Below is a small trained network, with its code and all its weights. Each question gives an input and a class and asks what happens when units are switched off, that is, made to give their printed mean instead of their output.

import numpy as np


def w(rows, s, z=0):
    codes = np.array(rows[::2]) - 128.0
    scale = np.full(codes.shape[1], s)
    scale[-1] = z or s
    return codes * scale


def f(y):
    return y / 2 * (1 + np.tanh(0.7978845608 * (y + 0.044715 * y**3)))


def log_softmax(a):
    a = a - a.max(-1, keepdims=True)
    return a - np.log(np.exp(a).sum(-1, keepdims=True))


def net(x, mask):
    res = np.array(x, float).reshape(1, 5) / 4 @ E
    y = f(res @ A[0][:, :-1].T + A[0][:, -1])
    res = res + np.where(mask, y, B[0][:, -1]) @ B[0][:, :-1]
    return log_softmax(res[-1] @ U[:, :-1].T + U[:, -1])


A, B = {}, {}
E = w([
[214,106,108,135],'x0',
[135,67,59,204],'x1',
[93,11,178,160],'x2',
[237,148,187,129],'x3',
[158,93,159,2],'x4',
],0.0064)
A[0] = w([
[83,221,183,197,196],'neuron 0',
[90,231,60,20,211],'neuron 1',
[115,92,222,73,109],'neuron 2',
[239,84,139,133,252],'neuron 3',
[185,144,3,180,178],'neuron 4',
[113,37,144,7,81],'neuron 5',
],0.017,0.0034)
B[0] = w([
[162,145,41,185,198],'neuron 0',
[127,149,2,7,251],'neuron 1',
[182,67,195,112,190],'neuron 2',
[195,226,97,150,230],'neuron 3',
[182,86,133,207,228],'neuron 4',
[153,32,105,99,217],'neuron 5',
],0.026,0.011)
U = w([
[151,212,171,137,1],'0',
[60,179,185,104,46],'1',
[144,113,175,107,118],'2',
[83,155,161,116,45],'3',
[87,79,156,163,92],'4',
[152,136,96,140,229],'5',
[1,101,112,190,245],'6',
[99,142,121,67,90],'7',
],0.012,0.0047)

Each question gives the input, the list of numbers given to net, and the class t.
The units are the neurons (one row each of A and B). Each row of codes is followed by its name. A weight is (code - 128) times the scale printed after its matrix; where a second scale follows, it is the last column's (A, B and U).
mask holds one flag per neuron, in row order. A switched-off neuron (its flag False) gives its mean, the last column of its row in B, instead of its output. The means were averaged over made-up inputs and are rounded, as every weight is.
A unit's drop is (log p(t) with every unit on - log p(t) with that unit switched off) / (log p(t) with every unit on - log p(t) with every unit switched off).
The circuit of an input: a set's keep is (log p(t) with only the set's units on - log p(t) with every unit switched off) / (log p(t) with every unit on - log p(t) with every unit switched off). Starting from all 6 units, units are removed one at a time, each time the one whose removal leaves the highest keep (on an exact tie, the one counted first), for as long as the keep stays at least 0.8.
circuit, biggest first: the units of the circuit, biggest drop first
k most important neurons: the k neurons with the biggest drops, biggest first
drop when u is switched off: that unit's drop, to one decimal
input [6,-3,1,-6,-2], class 6: 3 most important neurons	neuron 3; neuron 1; neuron 2
input [3,-2,2,5,6], class 2: circuit, biggest first	neuron 2
input [7,-7,4,-4,-4], class 0: circuit, biggest first	neuron 1; neuron 5
input [-8,-7,0,-3,1], class 7: 2 most important neurons	neuron 1; neuron 4
input [4,2,4,2,8], class 2: circuit, biggest first	neuron 2; neuron 1
input [-6,0,1,0,5], class 2: circuit, biggest first	neuron 2; neuron 0
input [-8,3,5,7,0], class 2: circuit, biggest first	neuron 1; neuron 2
input [-2,3,5,-1,0], class 6: 2 most important neurons	neuron 1; neuron 3
input [-2,5,-1,0,6], class 7: 4 most important neurons	neuron 4; neuron 0; neuron 3; neuron 2
input [-4,-1,7,6,0], class 2: circuit, biggest first	neuron 2; neuron 1
input [-3,5,2,0,-2], class 4: 2 most important neurons	neuron 1; neuron 3
input [5,-4,-1,-1,8], class 7: 2 most important neurons	neuron 1; neuron 4
input [2,8,2,6,3], class 0: 2 most important neurons	neuron 3; neuron 1
input [-4,5,5,-5,-5], class 6: circuit, biggest first	neuron 3; neuron 1
input [-1,-4,7,8,-1], class 0: 4 most important neurons	neuron 3; neuron 1; neuron 5; neuron 4
input [-2,6,-2,8,6], class 0: 2 most important neurons	neuron 3; neuron 1
input [-3,-4,0,8,7], class 2: circuit, biggest first	neuron 2
input [-4,7,5,4,5], class 2: 3 most important neurons	neuron 1; neuron 0; neuron 2
input [-7,4,3,0,-2], class 6: 2 most important neurons	neuron 3; neuron 1
input [1,0,0,5,-1], class 0: 2 most important neurons	neuron 1; neuron 5
input [-1,-8,-7,-4,7], class 7: most important neuron	neuron 1
input [7,-7,-3,-6,-4], class 7: circuit, biggest first	neuron 1; neuron 3
input [0,-6,5,2,-4], class 0: drop when neuron 1 is switched off	0.7
input [-8,5,0,0,3], class 6: drop when neuron 3 is switched off	0.4
input [6,-7,-8,6,6], class 7: drop when neuron 4 is switched off	0.1
